Here is a tiny trained network, its code and every weight. The questions are about switching its units off for an input and a target symbol, where a switched-off unit gives its printed mean instead of its output.

import numpy as np


def w(rows, s, z=0):
    codes = np.array(rows[::2]) - 128.0
    scale = np.full(codes.shape[1], s)
    scale[-1] = z or s
    return codes * scale


def f(y):
    return np.maximum(y, 0)


def softmax(a):
    e = np.exp(a - a.max(-1, keepdims=True))
    return e / e.sum(-1, keepdims=True)


def log_softmax(a):
    a = a - a.max(-1, keepdims=True)
    return a - np.log(np.exp(a).sum(-1, keepdims=True))


def net(x, mask):
    ids = ['ΛΞβγδεζθψω'.index(c) for c in x.split()]
    T = len(ids)
    res = E[ids] + P[:T]
    q, k, v = (res @ M[0].T for M in (Q, K, V))
    z = softmax(np.where(np.tri(T) > 0, q @ k.T / 3**0.5, -1e9)) @ v
    res = res + np.where(mask[0], z, O[0][:, -1]) @ O[0][:, :-1]
    y = f(res @ A[0][:, :-1].T + A[0][:, -1])
    res = res + np.where(mask[1:13], y, B[0][:, -1]) @ B[0][:, :-1]
    return log_softmax(res[-1] @ U[:, :-1].T + U[:, -1])


Q, K, V, O, A, B = {}, {}, {}, {}, {}, {}
E = w([
[156,141,67,143,158,95],'Λ',
[109,167,107,92,161,96],'Ξ',
[75,136,84,140,71,89],'β',
[180,129,48,144,80,120],'γ',
[143,72,88,98,101,98],'δ',
[94,151,83,168,65,84],'ε',
[130,173,162,109,125,86],'ζ',
[150,172,115,219,45,74],'θ',
[181,115,165,52,144,170],'ψ',
[61,167,101,195,1,167],'ω',
],0.023)
P = w([
[58,25,239,150,210,152],'0',
[76,41,171,142,135,106],'1',
[92,68,146,134,113,97],'2',
[106,84,120,98,85,86],'3',
[111,107,90,94,64,82],'4',
[119,130,76,77,60,91],'5',
[127,149,54,72,41,85],'6',
[123,174,23,80,1,80],'7',
[140,187,27,39,40,91],'8',
[152,195,28,27,33,95],'9',
],0.0082)
Q[0] = w([
[195,88,77,182,128,191],'h0',
[36,188,165,254,248,223],'h0',
[194,17,93,97,179,219],'h0',
],0.0091)
K[0] = w([
[144,71,107,110,159,137],'h0',
[63,4,164,159,133,153],'h0',
[130,117,104,155,179,63],'h0',
],0.015)
V[0] = w([
[139,185,148,122,193,2],'h0',
[166,135,231,57,80,138],'h0',
[224,141,163,232,133,98],'h0',
],0.0088)
O[0] = w([
[141,82,59,149,194,7,253],'h0',
[118,105,178,42,56,70,43],'h0',
[230,194,88,150,78,57,121],'h0',
],0.014,0.0017)
A[0] = w([
[226,86,76,23,207,136,139],'n0',
[230,100,149,98,87,88,102],'n1',
[107,119,66,146,180,191,253],'n2',
[221,75,108,124,42,122,130],'n3',
[39,174,197,73,98,85,123],'n4',
[103,205,72,141,23,106,120],'n5',
[152,37,87,121,134,201,182],'n6',
[157,197,125,143,133,26,133],'n7',
[142,2,155,136,192,65,137],'n8',
[57,248,149,149,71,139,179],'n9',
[186,168,92,160,123,102,172],'n10',
[15,100,148,140,112,105,127],'n11',
],0.0094,0.0067)
B[0] = w([
[167,134,145,198,121,64,216],'n0',
[221,125,106,176,71,140,193],'n1',
[145,49,38,129,90,132,198],'n2',
[226,219,117,137,109,170,203],'n3',
[135,212,160,254,153,169,199],'n4',
[151,104,209,90,167,140,247],'n5',
[54,68,137,64,121,228,174],'n6',
[54,111,236,127,81,145,244],'n7',
[82,141,101,17,197,125,218],'n8',
[159,110,63,160,214,75,216],'n9',
[37,105,158,161,156,182,221],'n10',
[99,208,57,121,65,93,186],'n11',
],0.008,0.015)
U = w([
[112,84,73,219,156,62,184],'Λ',
[99,130,78,90,143,108,154],'Ξ',
[101,255,100,167,239,153,57],'β',
[169,125,87,105,108,191,127],'γ',
[37,131,105,95,76,159,26],'δ',
[46,215,133,109,139,78,133],'ε',
[171,184,59,85,122,64,180],'ζ',
[124,247,80,171,112,53,173],'θ',
[81,75,236,149,174,168,205],'ψ',
[91,190,98,109,214,117,1],'ω',
],0.0087,0.0035)

Each question gives the input, a string of symbols that net reads in full, and the target symbol t.
The units are the heads (3 rows each of Q, K, V and O) and the neurons (one row each of A and B). Each row of codes is followed by its name. A weight is (code - 128) times the scale printed after its matrix; where a second scale follows, it is the last column's (O, A, B and U).
mask holds one flag per unit, heads first, then neurons. A switched-off unit (its flag False) gives its mean, the last column of its rows in O or B, instead of its output. The means were averaged over made-up inputs and are rounded, as every weight is.
A unit's drop is (log p(t) with every unit on - log p(t) with that unit switched off) / (log p(t) with every unit on - log p(t) with every unit switched off).
The circuit of an input: a set's keep is (log p(t) with only the set's units on - log p(t) with every unit switched off) / (log p(t) with every unit on - log p(t) with every unit switched off). Starting from the 12 units with the biggest drops (on a tie, the unit counted first), units are removed one at a time, each time the one whose removal leaves the highest keep (on an exact tie, the one counted first), for as long as the keep stays at least 0.8.
circuit, biggest first: the units of the circuit, biggest drop first
unit that matters most: the unit with the biggest drop
k most important neurons: the k neurons with the biggest drops, biggest first
drop when u is switched off: that unit's drop, to one decimal
input δ ε ω ψ ζ, target β: circuit, biggest first : h0, n4, n7
input Λ β Λ θ θ δ, target θ: circuit, biggest first : h0, n3
input Ξ ζ δ γ δ δ ζ, target ε: circuit, biggest first : h0, n7, n8
input γ θ ψ β, target θ: circuit, biggest first : h0, n6
input θ ε ζ Λ δ ζ θ ζ δ, target ζ: circuit, biggest first : h0, n3
input ζ ε ζ ψ ε δ ε δ ω θ, target β: circuit, biggest first : h0, n9
input θ ω Ξ δ θ ψ, target θ: circuit, biggest first : h0, n0
input ε δ θ ε θ δ β, target ψ: circuit, biggest first : h0, n5, n7, n10
input θ ψ θ ε ζ ζ Ξ, target ε: circuit, biggest first : h0, n7, n9, n2
input ψ ε ζ Λ ζ θ β, target ψ: circuit, biggest first : h0, n7, n5, n10
input θ Ξ Ξ, target ψ: circuit, biggest first : h0, n7, n10, n11
input ψ ζ ψ β, target θ: unit that matters most : n4
input γ γ ε Ξ, target Λ: circuit, biggest first : h0, n2
input γ ζ Ξ ε, target ε: circuit, biggest first : n1, n2
input θ β ε γ ζ θ ζ, target ψ: 3 most important neurons : n7, n11, n10
input Λ Ξ ζ ζ ω β γ θ Ξ, target ψ: 2 most important neurons : n7, n10
input ζ ε γ δ ψ ω Ξ, target β: most important neuron : n4
input γ δ γ Ξ δ ψ δ, target Ξ: 3 most important neurons : n8, n6, n7
input ζ ω Λ ε ε ε, target Λ: 4 most important neurons : n9, n8, n3, n2
input ψ β ψ δ, target δ: 2 most important neurons : n6, n9
input β γ δ β ω ψ, target γ: 3 most important neurons : n7, n10, n5
input ε Λ ω ζ δ δ, target ζ: most important neuron : n8
input δ δ ζ ζ θ δ, target θ: 2 most important neurons : n3, n0
input Ξ γ ε δ δ, target γ: drop when n10 is switched off : 0.0
input ζ ψ ζ θ ψ ζ ζ ζ ε, target ε: drop when n7 is switched off : 0.2
input Λ β Λ ψ, target Λ: drop when n5 is switched off : 0.1
